Below is a small trained network, with its code and all its weights. Each question gives an input and a class and asks what happens when units are switched off, that is, made to give their printed mean instead of their output.

import numpy as np


def w(rows, s, z=0):
    codes = np.array(rows[::2]) - 128.0
    scale = np.full(codes.shape[1], s)
    scale[-1] = z or s
    return codes * scale


def f(y):
    return np.maximum(y, 0)


def log_softmax(a):
    a = a - a.max(-1, keepdims=True)
    return a - np.log(np.exp(a).sum(-1, keepdims=True))


def net(x, mask):
    res = np.array(x, float).reshape(1, 8) / 4 @ E
    y = f(res @ A[0][:, :-1].T + A[0][:, -1])
    res = res + np.where(mask, y, B[0][:, -1]) @ B[0][:, :-1]
    return log_softmax(res[-1] @ U[:, :-1].T + U[:, -1])


A, B = {}, {}
E = w([
[26,183,1,164,137],'x0',
[67,184,131,184,101],'x1',
[101,165,134,86,200],'x2',
[113,153,127,16,178],'x3',
[179,190,76,134,31],'x4',
[114,239,202,99,47],'x5',
[152,67,185,91,41],'x6',
[179,164,234,221,199],'x7',
],0.0073)
A[0] = w([
[123,151,133,80,182,170],'n0',
[98,111,147,147,173,59],'n1',
[124,152,177,142,120,131],'n2',
[152,129,163,44,166,139],'n3',
[124,61,68,125,94,13],'n4',
[137,160,101,111,122,55],'n5',
[165,139,176,6,185,174],'n6',
[112,165,102,116,112,174],'n7',
[136,171,142,187,122,3],'n8',
[140,55,105,135,109,234],'n9',
[108,172,190,161,158,116],'n10',
[167,112,153,154,107,118],'n11',
[96,159,121,132,105,52],'n12',
[193,131,149,106,123,182],'n13',
[107,153,110,115,115,24],'n14',
[102,66,98,162,171,104],'n15',
[140,114,190,148,108,80],'n16',
[60,106,137,97,111,143],'n17',
[145,96,90,107,121,82],'n18',
],0.015,0.0034)
B[0] = w([
[104,101,180,172,107,194],'n0',
[129,165,53,205,181,174],'n1',
[148,105,132,103,222,176],'n2',
[82,161,225,34,23,208],'n3',
[71,148,145,14,162,196],'n4',
[102,161,151,169,72,157],'n5',
[53,106,253,14,101,247],'n6',
[106,71,194,161,35,196],'n7',
[160,185,174,49,151,179],'n8',
[77,25,148,78,123,206],'n9',
[78,198,103,70,245,204],'n10',
[221,119,212,106,89,173],'n11',
[66,175,217,161,109,174],'n12',
[174,89,168,59,73,189],'n13',
[135,173,196,161,70,160],'n14',
[114,41,138,138,230,205],'n15',
[222,65,88,105,140,179],'n16',
[122,94,176,109,93,182],'n17',
[65,145,124,64,165,166],'n18',
],0.0065,0.011)
U = w([
[146,152,116,144,88,43],'0',
[134,114,115,66,80,42],'1',
[102,171,110,148,49,76],'2',
[111,91,113,109,134,1],'3',
[133,98,134,149,163,190],'4',
[92,201,155,95,154,176],'5',
[123,98,209,77,79,194],'6',
[248,105,146,122,94,156],'7',
],0.015,0.007)

Each question gives the input, the list of numbers given to net, and the class t.
The units are the neurons (one row each of A and B). Each row of codes is followed by its name. A weight is (code - 128) times the scale printed after its matrix; where a second scale follows, it is the last column's (A, B and U).
mask holds one flag per neuron, in row order. A switched-off neuron (its flag False) gives its mean, the last column of its row in B, instead of its output. The means were averaged over made-up inputs and are rounded, as every weight is.
A unit's drop is (log p(t) with every unit on - log p(t) with that unit switched off) / (log p(t) with every unit on - log p(t) with every unit switched off).
The circuit of an input: a set's keep is (log p(t) with only the set's units on - log p(t) with every unit switched off) / (log p(t) with every unit on - log p(t) with every unit switched off). Starting from the 12 units with the biggest drops (on a tie, the unit counted first), units are removed one at a time, each time the one whose removal leaves the highest keep (on an exact tie, the one counted first), for as long as the keep stays at least 0.8.
units of the circuit, in order: the units of the circuit, biggest drop first
most important unit: the unit with the biggest drop
k most important neurons: the k neurons with the biggest drops, biggest first
drop when u is switched off: that unit's drop, to one decimal
input [-3,-1,7,-2,1,-6,-5,8], class 4: 2 most important neurons -> [n15 n4]
input [6,-5,-3,5,-8,3,-1,5], class 5: units of the circuit, in order -> [n10 n1]
input [5,0,-4,-7,1,-2,-4,-1], class 4: units of the circuit, in order -> [n6 n3]
input [5,-7,-8,7,-2,-5,-3,-1], class 3: most important unit -> n15
input [-2,3,7,-8,4,-8,-8,-5], class 4: units of the circuit, in order -> [n15 n6]
input [5,-8,2,-2,6,6,-7,3], class 2: 2 most important neurons -> [n6 n7]
input [4,3,-7,-5,4,5,6,6], class 7: 2 most important neurons -> [n6 n16]
input [7,3,-3,0,8,-5,-5,-6], class 2: units of the circuit, in order -> [n6 n5]
input [4,-8,-5,-3,-6,5,-7,4], class 4: 3 most important neurons -> [n6 n3 n4]
input [6,8,-5,-3,-7,0,-1,7], class 5: 2 most important neurons -> [n10 n8]
input [-6,8,3,2,4,-4,6,2], class 7: 2 most important neurons -> [n16 n4]
input [2,4,7,-3,-4,-5,0,8], class 4: 3 most important neurons -> [n15 n6 n3]
input [-6,-7,-5,-8,-4,-6,-2,-1], class 7: 4 most important neurons -> [n6 n3 n11 n16]
input [7,-6,-4,6,-5,-5,-8,-3], class 4: units of the circuit, in order -> [n15]
input [2,2,1,-8,6,4,-1,-4], class 2: drop when n6 is switched off -> 0.2
input [-5,8,0,-2,-2,-2,6,4], class 7: drop when n6 is switched off -> 0.1
input [5,6,7,-6,-4,-3,4,8], class 5: drop when n10 is switched off -> 1.3
